Below are the code and all the weights of a small trained network. Each question names an input and a class and asks about switching units off, where a switched-off unit gives its printed mean instead of its output.

import numpy as np


def w(rows, s, z=0):
    codes = np.array(rows[::2]) - 128.0
    scale = np.full(codes.shape[1], s)
    scale[-1] = z or s
    return codes * scale


def norm(h):
    return h / np.sqrt((h * h).mean(-1, keepdims=True) + 1e-5)


def f(y):
    return np.maximum(y, 0)


def log_softmax(a):
    a = a - a.max(-1, keepdims=True)
    return a - np.log(np.exp(a).sum(-1, keepdims=True))


def net(x, mask):
    res = np.array(x, float).reshape(1, 5) / 4 @ E
    u = 0
    for l in range(2):
        y = f(norm(res) @ A[l][:, :-1].T + A[l][:, -1])
        res = res + np.where(mask[u : u + 16], y, B[l][:, -1]) @ B[l][:, :-1]
        u += 16
    return log_softmax(norm(res)[-1] @ U[:, :-1].T + U[:, -1])


A, B = {}, {}
E = w([
[85,130,41,121,85,160,104,115,208,112],'x0',
[114,46,174,202,91,255,113,203,181,212],'x1',
[204,146,182,120,61,210,79,25,124,70],'x2',
[192,153,132,81,121,113,214,149,208,152],'x3',
[18,166,177,97,68,182,226,163,130,44],'x4',
],0.0039)
A[0] = w([
[98,136,104,178,127,85,122,183,155,167,116],'L0N1',
[148,82,142,150,128,51,30,107,168,107,136],'L0N2',
[122,144,243,177,202,116,204,103,1,163,25],'L0N3',
[122,143,148,33,119,20,116,62,85,70,109],'L0N4',
[81,165,30,94,96,99,90,77,173,107,68],'L0N5',
[14,126,105,105,159,113,71,55,38,107,74],'L0N6',
[92,102,90,204,156,132,84,58,52,171,74],'L0N7',
[58,153,169,98,68,65,149,132,101,47,145],'L0N8',
[141,203,210,147,170,73,183,65,78,144,49],'L0N9',
[113,162,215,215,150,148,154,142,161,25,153],'L0N10',
[82,176,119,105,36,148,121,137,97,118,135],'L0N11',
[55,78,125,183,64,149,67,155,75,128,68],'L0N12',
[37,72,162,198,142,131,50,147,79,99,1],'L0N13',
[130,121,164,127,127,108,144,112,32,139,58],'L0N14',
[34,212,80,200,222,79,113,238,117,211,47],'L0N15',
[94,92,144,134,189,125,198,141,187,62,95],'L0N16',
],0.0043,0.0014)
B[0] = w([
[124,139,217,89,168,154,129,98,100,56,188],'L0N1',
[78,103,170,25,102,97,58,122,66,85,206],'L0N2',
[227,73,17,87,116,139,122,200,113,41,212],'L0N3',
[75,141,202,251,185,107,102,140,120,148,254],'L0N4',
[206,98,101,214,123,143,132,252,190,84,209],'L0N5',
[144,173,48,137,49,127,216,94,138,151,214],'L0N6',
[116,161,57,129,92,137,223,167,84,199,200],'L0N7',
[88,147,158,94,152,153,81,149,128,174,219],'L0N8',
[155,113,103,171,112,141,114,153,225,138,201],'L0N9',
[120,194,102,20,155,84,54,162,75,191,198],'L0N10',
[140,96,159,83,155,109,93,151,80,159,187],'L0N11',
[84,190,96,138,79,123,169,167,133,117,195],'L0N12',
[170,143,68,164,82,107,214,49,85,206,191],'L0N13',
[134,125,61,130,54,146,143,180,140,45,171],'L0N14',
[66,2,122,84,202,157,161,40,189,108,247],'L0N15',
[131,156,87,77,111,113,96,91,82,175,178],'L0N16',
],0.004,0.0038)
A[1] = w([
[157,137,134,131,110,175,65,96,101,139,163],'L1N1',
[177,132,140,69,127,101,171,110,186,203,28],'L1N2',
[107,108,152,204,73,140,132,151,149,202,46],'L1N3',
[195,129,159,123,104,148,109,140,100,96,98],'L1N4',
[168,150,231,109,117,168,42,76,140,62,76],'L1N5',
[79,121,67,153,93,155,88,155,203,110,86],'L1N6',
[204,85,84,133,125,90,86,113,197,176,105],'L1N7',
[131,119,92,124,165,99,60,55,87,197,158],'L1N8',
[131,69,129,158,113,173,118,191,133,151,225],'L1N9',
[96,190,99,138,119,32,141,95,98,115,246],'L1N10',
[158,177,134,135,123,102,201,134,198,137,184],'L1N11',
[188,104,170,94,132,76,171,179,84,138,177],'L1N12',
[125,85,150,133,103,148,182,174,105,174,140],'L1N13',
[66,169,96,76,89,138,156,151,166,93,208],'L1N14',
[111,142,118,117,168,59,136,121,144,118,144],'L1N15',
[176,178,101,147,1,162,144,23,108,126,152],'L1N16',
],0.0063,0.0012)
B[1] = w([
[73,154,113,41,174,61,190,123,187,85,203],'L1N1',
[97,153,81,160,53,133,191,42,58,199,189],'L1N2',
[132,161,195,171,134,101,159,94,133,81,186],'L1N3',
[128,88,88,133,157,108,143,147,138,116,192],'L1N4',
[64,72,105,148,182,111,128,132,154,162,217],'L1N5',
[255,101,104,110,137,84,108,132,95,104,221],'L1N6',
[53,189,146,94,98,165,128,208,64,102,243],'L1N7',
[94,178,201,86,85,221,130,167,128,157,229],'L1N8',
[176,199,149,137,125,42,93,98,150,38,223],'L1N9',
[200,135,205,150,75,159,152,92,202,151,252],'L1N10',
[105,91,99,204,92,152,137,93,55,135,196],'L1N11',
[120,100,48,125,81,150,64,147,140,100,209],'L1N12',
[159,169,149,155,156,109,90,55,173,123,210],'L1N13',
[157,121,132,116,145,139,63,151,80,166,255],'L1N14',
[124,109,186,151,154,168,101,100,158,83,209],'L1N15',
[107,56,108,148,193,112,177,141,129,175,253],'L1N16',
],0.0056,0.0044)
U = w([
[60,38,137,77,235,108,158,84,178,153,255],'0',
[173,225,246,204,123,86,93,77,187,67,146],'1',
[90,220,196,1,74,180,64,195,58,182,45],'2',
[134,159,85,182,30,138,187,57,45,197,65],'3',
[229,107,69,115,116,93,76,189,107,46,109],'4',
],0.0096,0.00096)

Each question gives the input, the list of numbers given to net, and the class t.
The units are the neurons (one row each of A and B). Each row of codes is followed by its name. A weight is (code - 128) times the scale printed after its matrix; where a second scale follows, it is the last column's (A, B and U).
mask holds one flag per neuron, layer by layer. A switched-off neuron (its flag False) gives its mean, the last column of its row in B, instead of its output. The means were averaged over made-up inputs and are rounded, as every weight is.
A unit's drop is (log p(t) with every unit on - log p(t) with that unit switched off) / (log p(t) with every unit on - log p(t) with every unit switched off).
The circuit of an input: a set's keep is (log p(t) with only the set's units on - log p(t) with every unit switched off) / (log p(t) with every unit on - log p(t) with every unit switched off). Starting from the 12 units with the biggest drops (on a tie, the unit counted first), units are removed one at a time, each time the one whose removal leaves the highest keep (on an exact tie, the one counted first), for as long as the keep stays at least 0.8.
units of the circuit, in order: the units of the circuit, biggest drop first
unit that matters most: the unit with the biggest drop
k most important neurons: the k neurons with the biggest drops, biggest first
k most important neurons of layer l: the k neurons of layer l with the biggest drops, biggest first
input [-3,2,8,-6,1], class 0: unit that matters most	L1N16
input [-8,-6,3,4,4], class 4: 2 most important neurons	[L0N3 L1N12]
input [-5,-1,-5,-6,-5], class 3: units of the circuit, in order	[L0N7 L0N13]
input [2,-6,-6,-7,4], class 3: 4 most important neurons	[L0N6 L0N13 L1N9 L1N1]
input [-8,0,2,3,-8], class 2: 4 most important neurons	[L1N7 L1N8 L0N5 L1N6]
input [-5,-3,4,-6,5], class 3: 2 most important neurons	[L0N6 L0N13]
input [-3,-6,6,-1,-4], class 0: units of the circuit, in order	[L1N5 L1N16]
input [7,2,-6,-5,-1], class 4: 2 most important neurons	[L1N6 L0N5]
input [7,7,0,6,7], class 1: units of the circuit, in order	[L1N9 L1N3]
input [6,-5,7,2,-8], class 2: units of the circuit, in order	[L1N7 L1N8]
input [-7,3,-6,-1,6], class 4: units of the circuit, in order	[L0N3 L1N12]
input [7,3,6,-8,-8], class 2: units of the circuit, in order	[L1N8 L1N7]
input [-5,7,4,6,-8], class 2: 3 most important neurons	[L1N7 L0N4 L0N5]
input [-5,-1,2,7,6], class 3: units of the circuit, in order	[L1N11]
input [4,-8,-6,-4,-8], class 1: 2 most important neurons	[L1N10 L1N15]
input [1,7,-5,-7,-5], class 1: 2 most important neurons	[L1N9 L1N3]
input [8,-6,-4,-2,-8], class 2: units of the circuit, in order	[L1N8 L1N7]
input [4,7,5,-4,7], class 1: 4 most important neurons	[L1N3 L1N9 L1N7 L0N2]
input [-2,-6,-3,-7,-4], class 3: 3 most important neurons	[L0N6 L0N7 L1N9]
input [1,6,8,2,7], class 0: 2 most important neurons	[L1N5 L1N16]
input [-6,-5,5,4,-4], class 4: units of the circuit, in order	[L1N12]
input [5,4,3,-7,-7], class 2: 3 most important neurons	[L1N8 L0N2 L1N7]
input [-1,5,3,6,-7], class 2: 2 most important neurons	[L1N7 L0N6]
input [0,8,8,3,-1], class 0: 2 most important neurons of layer 0	[L0N5 L0N4]
input [6,-2,6,5,-2], class 0: 2 most important neurons	[L1N16 L1N5]
input [2,4,0,-5,-3], class 3: 4 most important neurons of layer 0	[L0N13 L0N7 L0N4 L0N5]
input [-1,-1,-3,-2,-6], class 2: units of the circuit, in order	[L1N8]
